[[101 117 112 144]
 [124 110 153 156]
 [146 129 108 131]] ==> 110

[138  98 145 104 122] ==> 122

[142 136 133 105 111 151 106] ==> 111

[[129 126 140 124 125 122]
 [151 129 107 139 115 137]] ==> 122

[[124 133 123 143 105 133]
 [116 137 132 146 103 136]
 [126 132 131 111 149 120]] ==> 111

[103 155 132 139 125 154] ==> 132
---
[150 130 146 110 117] yields 146, 150

[[128 124 131 126 115]
 [128 130 127 129 106]
 [129 132 128 127 152]] yields 127, 152

[109 130 155 156 147] yields 155, 156

[140 106 110 143 145 120 152] yields 143, 152

[127 136 130 126 103 132 129] yields 126, 136

[121 155 118 124 111] yields 118, 155

[118 114 140 112 120 155 148] yields 112, 155
---
[[128  99 104 137 155]
 [134 150 111 131 117]]	155, 99

[[128 124 111 143 111 129]
 [115 145 144 103 147 150]]	150, 103

[125 116 152 135 134]	152, 116

[117 126 127 126 102]	127, 102

[149 110 121 141 155]	155, 110

[[132 140 118 137 132 114 147]
 [123 127 114 139 100 140 112]]	147, 100

[[147 128  98 133 141 100]
 [133 104 123 129 148 134]]	148, 98
---
[[153 145 120 135 124 106 133]
 [115 129 137 134 129 115 134]
 [101 141 133 131 128 114 133]] out 153, 133

[138 130 111 154 156 142] out 138, 142

[[139 102 138 145 124]
 [103  99 116 140 126]] out 139, 126

[[137 110 108 138 122]
 [150 114 152 119 153]] out 137, 153

[[109 137 124 156 113]
 [143 134 106 119 140]] out 109, 140

[[100 114 129 138 115 150]
 [144 110 146 129 128 112]
 [145 111 128 134 140 138]] out 100, 138

[[125 124 132 140 137]
 [123 130 131 123 118]
 [129 110 105 119 138]] out 125, 138

[151 121 123 130] out 151, 130

[139 150 140 130] out 139, 130
---
[[135 119 109 125 117]
 [131 137 129 127 104]] ans = 125

[[139 118 122 105 140]
 [129 139 130 135 137]
 [133 151 115 139 137]] ans = 105

[137 137 125 156 119] ans = 156

[126 112 121 106 136] ans = 106

[139 133 129 149 127] ans = 149

[[137 134 147 146 122]
 [119 157 103 148 144]
 [132 144 152 148 119]] ans = 146
---
[[104 103 102 154 107 113 152]
 [110 153 154 102 107 154 102]
 [154 130 146 125 152 103 154]] -> 154

[[132 148 146 108 128]
 [138 154 152 102 131]
 [132 108 110 147 131]] -> 131

[[134 144 131  98]
 [140 122 134 154]
 [143 144 133 130]] -> 130

[[128 152 143 115]
 [123 113 115 131]
 [135 127 148 144]] -> 144

[[136 142 128 136 135 133 144]
 [119 115 119 115 137 121 141]
 [117 129 109 143 106 112 116]] -> 116

[[106 154 100 123 116]
 [142 139 148 126 140]
 [110 150 125 113 117]] -> 117
---
[121 126 128 157 126] Answer: 126

[140 154 107 122] Answer: 140

[156 115 143 140 108 125 117] Answer: 140

[129 127 100 120 155] Answer: 127

[146 111 157 107] Answer: 146

[103 119 133 131 111 145 138] Answer: 131

[[142 132 148 124 134 102]
 [146 151 112 153 135 119]] Answer: 112

[126 102 127 110 140 136 142] Answer: 110

[108 133 103 117 121 127 130] Answer: 117
---
[[105 110 118 101]
 [142 140 144 128]
 [155 152 156 141]] --> 144

[[128 131 132 141 129 132]
 [128 133 133 137 137 152]
 [127 131 132 134 135 147]] --> 133

[[136 123 151 119]
 [123 120 113 103]
 [127 143 153 121]] --> 113

[[127 114 146 120]
 [108 112 157 136]
 [140 110 118 144]] --> 157

[[120 121 118 138 134 111 140]
 [148 130 116 118 151 114 153]
 [109  98 111 149 139 119 129]] --> 116

[[117 115 146 133 143]
 [122 101 114 154 119]
 [123 138 140 104 136]] --> 114
---
[154 132 128 130] Out: 130, 154

[[141 135 154 125 111]
 [135 137 155 127 110]] Out: 111, 135

[[121 121 141 113 109 134]
 [119 119 143 110 106 135]] Out: 134, 119

[133 102 106 121 139 147 147] Out: 147, 133

[[128 101 114  99 134]
 [130 111 132 116 105]] Out: 134, 130

[[150 146 106 111 151 148 127]
 [150 146 107 111 151 148 128]
 [149 145 107 112 151 147 128]] Out: 127, 149
---
[[121 138 113 118 133 113 135 129]
 [120 150 135 120 126 131 132 119]
 [130 132 132 146 128 142 137 138]
 [141 121 129 120 134 126 148 132]
 [132 119 125 130 134 126 151 136]
 [121 123 124 140 133 129 149 135]]
124

[[123 120 118 138 128 125 141 132]
 [131 132 122 135 106 125 139 127]
 [113 132 138 117 124 132 120 133]
 [122 127 134 120 138 118 140 126]
 [129 119 120 137 126 118 120 109]
 [116 128 118 137 116 141 120 135]
 [139 120 141 118 123 136 127 141]
 [138 116 130 130 125 125 139 126]
 [148 111 129 134 118 124 119 131]]
129

[[117 105 128 111 135 129]
 [115 102 136 116 130 123]
 [118 110 150 132 118 113]
 [122 119 152 141 114 111]
 [121 111 120 110 138 135]]
120

[[120 119 137 137 129 118 127 122]
 [114 125 110 147 139 123 127 147]
 [105 125 111 138 132 123 124 147]
 [127 156 111 137 120 147 127 156]
 [123 151 108 137 124 143 127 147]]
108

[[136 135 123 121 141 136 117 129]
 [136 135 124 121 141 136 118 129]
 [121 121 132 135 116 121 138 128]
 [136 135 124 120 141 136 117 129]
 [131 122 131 145 107 113 134 132]
 [116 119 136 139 110 119 144 135]
 [143 135 120 125 139 130 114 122]
 [113 126 132 117 137 136 136 130]]
132

[[134 126 136 130 125 128 131 132 128 126 128 115]
 [122 126 129 127 131 136 122 131 126 129 131 127]
 [135 116 134 127 136 123 136 136 125 127 132 116]
 [136 113 135 136 123 120 135 137 131 119 136 108]
 [134 124 129 127 123 136 129 127 119 132 118 130]
 [125 129 136 112 138 147 106 122 115 137 113 130]
 [133 134 131 134 124 137 138 133 123 130 134 134]
 [136 121 124 129 131 122 134 138 121 133 134 133]
 [138 117 129 135 125 113 142 139 128 125 138 118]]
129
---
139	118	126	98	152
108	141	107	155	101
==> 101

132	135	112	148	154	118	118
117	110	144	125	124	148	153
133	107	133	129	117	135	104
==> 153

138	123	127	146
114	102	132	122
125	148	153	136
==> 122

145	106	125	144	123	122	112
117	143	119	114	114	119	142
==> 142

138	111	144	127	101
139	116	117	107	143
==> 143

124	99	134	136	132
136	133	135	112	138
==> 138

116	106	117	98
112	153	142	138
==> 138

145	114	143	102
114	126	113	110
==> 110

149	148	133	115	134
108	138	126	130	101
145	152	128	114	120
==> 101

135	138	144	124
126	106	142	144
==> 144
